Below is a small trained network, with its code and all its weights. Each question gives an input and a target symbol and asks what happens when units are switched off, that is, made to give their printed mean instead of their output.

import numpy as np


def w(rows, s, z=0):
    codes = np.array(rows[::2]) - 128.0
    scale = np.full(codes.shape[1], s)
    scale[-1] = z or s
    return codes * scale


def norm(h):
    return h / np.sqrt((h * h).mean(-1, keepdims=True) + 1e-5)


def f(y):
    return y / 2 * (1 + np.tanh(0.7978845608 * (y + 0.044715 * y**3)))


def softmax(a):
    e = np.exp(a - a.max(-1, keepdims=True))
    return e / e.sum(-1, keepdims=True)


def log_softmax(a):
    a = a - a.max(-1, keepdims=True)
    return a - np.log(np.exp(a).sum(-1, keepdims=True))


def net(x, mask):
    ids = ['δεζηθλμξπφω'.index(c) for c in x.split()]
    T = len(ids)
    res = E[ids] + P[:T]
    r = norm(res)
    for j in range(2):
        rows = slice(2 * j, 2 * j + 2)
        q, k, v = (r @ M[0][rows].T for M in (Q, K, V))
        z = softmax(np.where(np.tri(T) > 0, q @ k.T / 2**0.5, -1e9)) @ v
        o = O[0][rows]
        res = res + np.where(mask[j], z, o[:, -1]) @ o[:, :-1]
    y = f(norm(res) @ A[0][:, :-1].T + A[0][:, -1])
    res = res + np.where(mask[2:6], y, B[0][:, -1]) @ B[0][:, :-1]
    return log_softmax(norm(res)[-1] @ U[:, :-1].T + U[:, -1])


Q, K, V, O, A, B = {}, {}, {}, {}, {}, {}
E = w([
[137,113,16,127,114],'δ',
[171,159,126,103,89],'ε',
[180,131,80,106,134],'ζ',
[181,170,154,119,138],'η',
[163,159,138,106,254],'θ',
[85,98,19,136,111],'λ',
[174,214,175,179,180],'μ',
[184,174,149,117,140],'ξ',
[61,104,71,43,163],'π',
[193,183,149,130,137],'φ',
[180,205,86,154,164],'ω',
],0.0075)
P = w([
[67,55,131,131,120],'0',
[230,207,57,104,3],'1',
[77,237,132,155,129],'2',
[197,158,27,143,52],'3',
[77,231,123,145,130],'4',
[183,150,51,153,46],'5',
[73,246,138,141,131],'6',
[172,140,55,157,57],'7',
[73,254,137,144,139],'8',
[169,135,75,167,54],'9',
[67,244,134,145,137],'10',
[163,122,81,159,59],'11',
],0.0081)
Q[0] = w([
[213,33,120,128,112],'head 0',
[115,136,113,76,150],'head 0',
[130,192,146,181,162],'head 1',
[250,80,128,189,140],'head 1',
],0.015)
K[0] = w([
[145,254,68,60,117],'head 0',
[87,70,92,67,193],'head 0',
[189,65,189,142,130],'head 1',
[237,201,58,176,119],'head 1',
],0.0082)
V[0] = w([
[86,216,87,145,233],'head 0',
[124,152,102,2,88],'head 0',
[168,150,133,225,26],'head 1',
[84,137,78,75,46],'head 1',
],0.0099)
O[0] = w([
[152,56,183,226,211,247],'head 0',
[173,76,220,28,1,186],'head 0',
[107,128,92,123,36,58],'head 1',
[129,150,183,183,87,254],'head 1',
],0.0093,0.0031)
A[0] = w([
[206,102,99,148,169,255],'neuron 0',
[120,202,105,171,129,127],'neuron 1',
[127,93,250,94,161,78],'neuron 2',
[153,114,103,214,160,151],'neuron 3',
],0.014,0.0057)
B[0] = w([
[159,186,75,73,5,247],'neuron 0',
[72,30,139,126,131,189],'neuron 1',
[136,9,77,57,45,254],'neuron 2',
[177,87,213,96,94,219],'neuron 3',
],0.011,0.0066)
U = w([
[92,109,175,128,164,95],'δ',
[109,154,123,93,176,103],'ε',
[155,121,98,186,222,254],'ζ',
[146,15,188,87,89,92],'η',
[216,111,196,80,229,105],'θ',
[39,77,190,160,162,114],'λ',
[106,164,212,78,162,78],'μ',
[166,95,219,171,192,134],'ξ',
[181,250,122,117,77,136],'π',
[109,148,100,109,170,122],'φ',
[98,159,110,87,177,121],'ω',
],0.011,0.0052)

Each question gives the input, a string of symbols that net reads in full, and the target symbol t.
The units are the heads (2 rows each of Q, K, V and O) and the neurons (one row each of A and B). Each row of codes is followed by its name. A weight is (code - 128) times the scale printed after its matrix; where a second scale follows, it is the last column's (O, A, B and U).
mask holds one flag per unit, heads first, then neurons. A switched-off unit (its flag False) gives its mean, the last column of its rows in O or B, instead of its output. The means were averaged over made-up inputs and are rounded, as every weight is.
A unit's drop is (log p(t) with every unit on - log p(t) with that unit switched off) / (log p(t) with every unit on - log p(t) with every unit switched off).
The circuit of an input: a set's keep is (log p(t) with only the set's units on - log p(t) with every unit switched off) / (log p(t) with every unit on - log p(t) with every unit switched off). Starting from all 6 units, units are removed one at a time, each time the one whose removal leaves the highest keep (on an exact tie, the one counted first), for as long as the keep stays at least 0.8.
circuit, biggest first: the units of the circuit, biggest drop first
top k neurons: the k neurons with the biggest drops, biggest first
input μ η π φ π ζ μ δ π ε η, target ζ: circuit, biggest first -> head 0
input π π ε π π δ, target π: circuit, biggest first -> neuron 2; neuron 1; neuron 3; head 0
input θ π π ω ε ε θ π μ, target θ: circuit, biggest first -> head 1; head 0; neuron 0
input λ π π λ ξ, target λ: circuit, biggest first -> neuron 1; head 0; neuron 0; neuron 2
input δ μ φ, target λ: circuit, biggest first -> neuron 1; neuron 0; neuron 2; head 0
input ζ λ μ δ θ π π π φ, target μ: circuit, biggest first -> head 0; neuron 0; neuron 2; neuron 1
input ω π θ μ λ μ μ μ π, target ξ: circuit, biggest first -> head 0; neuron 3
input ω θ φ φ ω, target ξ: top 3 neurons -> neuron 3; neuron 2; neuron 1
input π ε ζ ζ π η μ π ω, target η: circuit, biggest first -> neuron 2; head 1; head 0
input λ θ ω, target λ: top 2 neurons -> neuron 1; neuron 2
input π ε μ θ μ θ ε ξ, target π: top 3 neurons -> neuron 2; neuron 0; neuron 1
input ζ π π π π π ξ μ θ π θ, target μ: circuit, biggest first -> head 0; neuron 0; neuron 2
input λ π μ, target λ: circuit, biggest first -> neuron 1; head 0; neuron 2
input θ θ π η μ π μ θ π θ μ, target θ: top 2 neurons -> neuron 3; neuron 0
input θ λ π ξ θ π η π ζ, target θ: circuit, biggest first -> head 1
input π θ π ζ, target π: top 3 neurons -> neuron 2; neuron 1; neuron 3
input θ μ π ω θ, target θ: top 2 neurons -> neuron 3; neuron 0
input ω μ φ ε μ ζ δ λ δ ω μ, target ξ: top 2 neurons -> neuron 2; neuron 3
input ω ω π ξ μ μ ξ λ λ, target ξ: top 2 neurons -> neuron 3; neuron 2
input η ε θ π μ π ζ λ, target π: top 3 neurons -> neuron 2; neuron 1; neuron 0
input μ ε μ θ, target π: circuit, biggest first -> neuron 0
input ε μ π π π ξ, target π: top 3 neurons -> neuron 2; neuron 1; neuron 3
input λ θ μ ξ ε μ μ, target λ: top 3 neurons -> neuron 1; neuron 0; neuron 2
input φ π μ μ θ θ θ λ, target π: top 2 neurons -> neuron 0; neuron 2
input π π π η π φ, target π: top 3 neurons -> neuron 2; neuron 1; neuron 3
input ξ π π π μ μ λ φ μ φ λ θ, target π: top 3 neurons -> neuron 2; neuron 1; neuron 0
input π μ ξ π π π μ η, target π: circuit, biggest first -> neuron 2
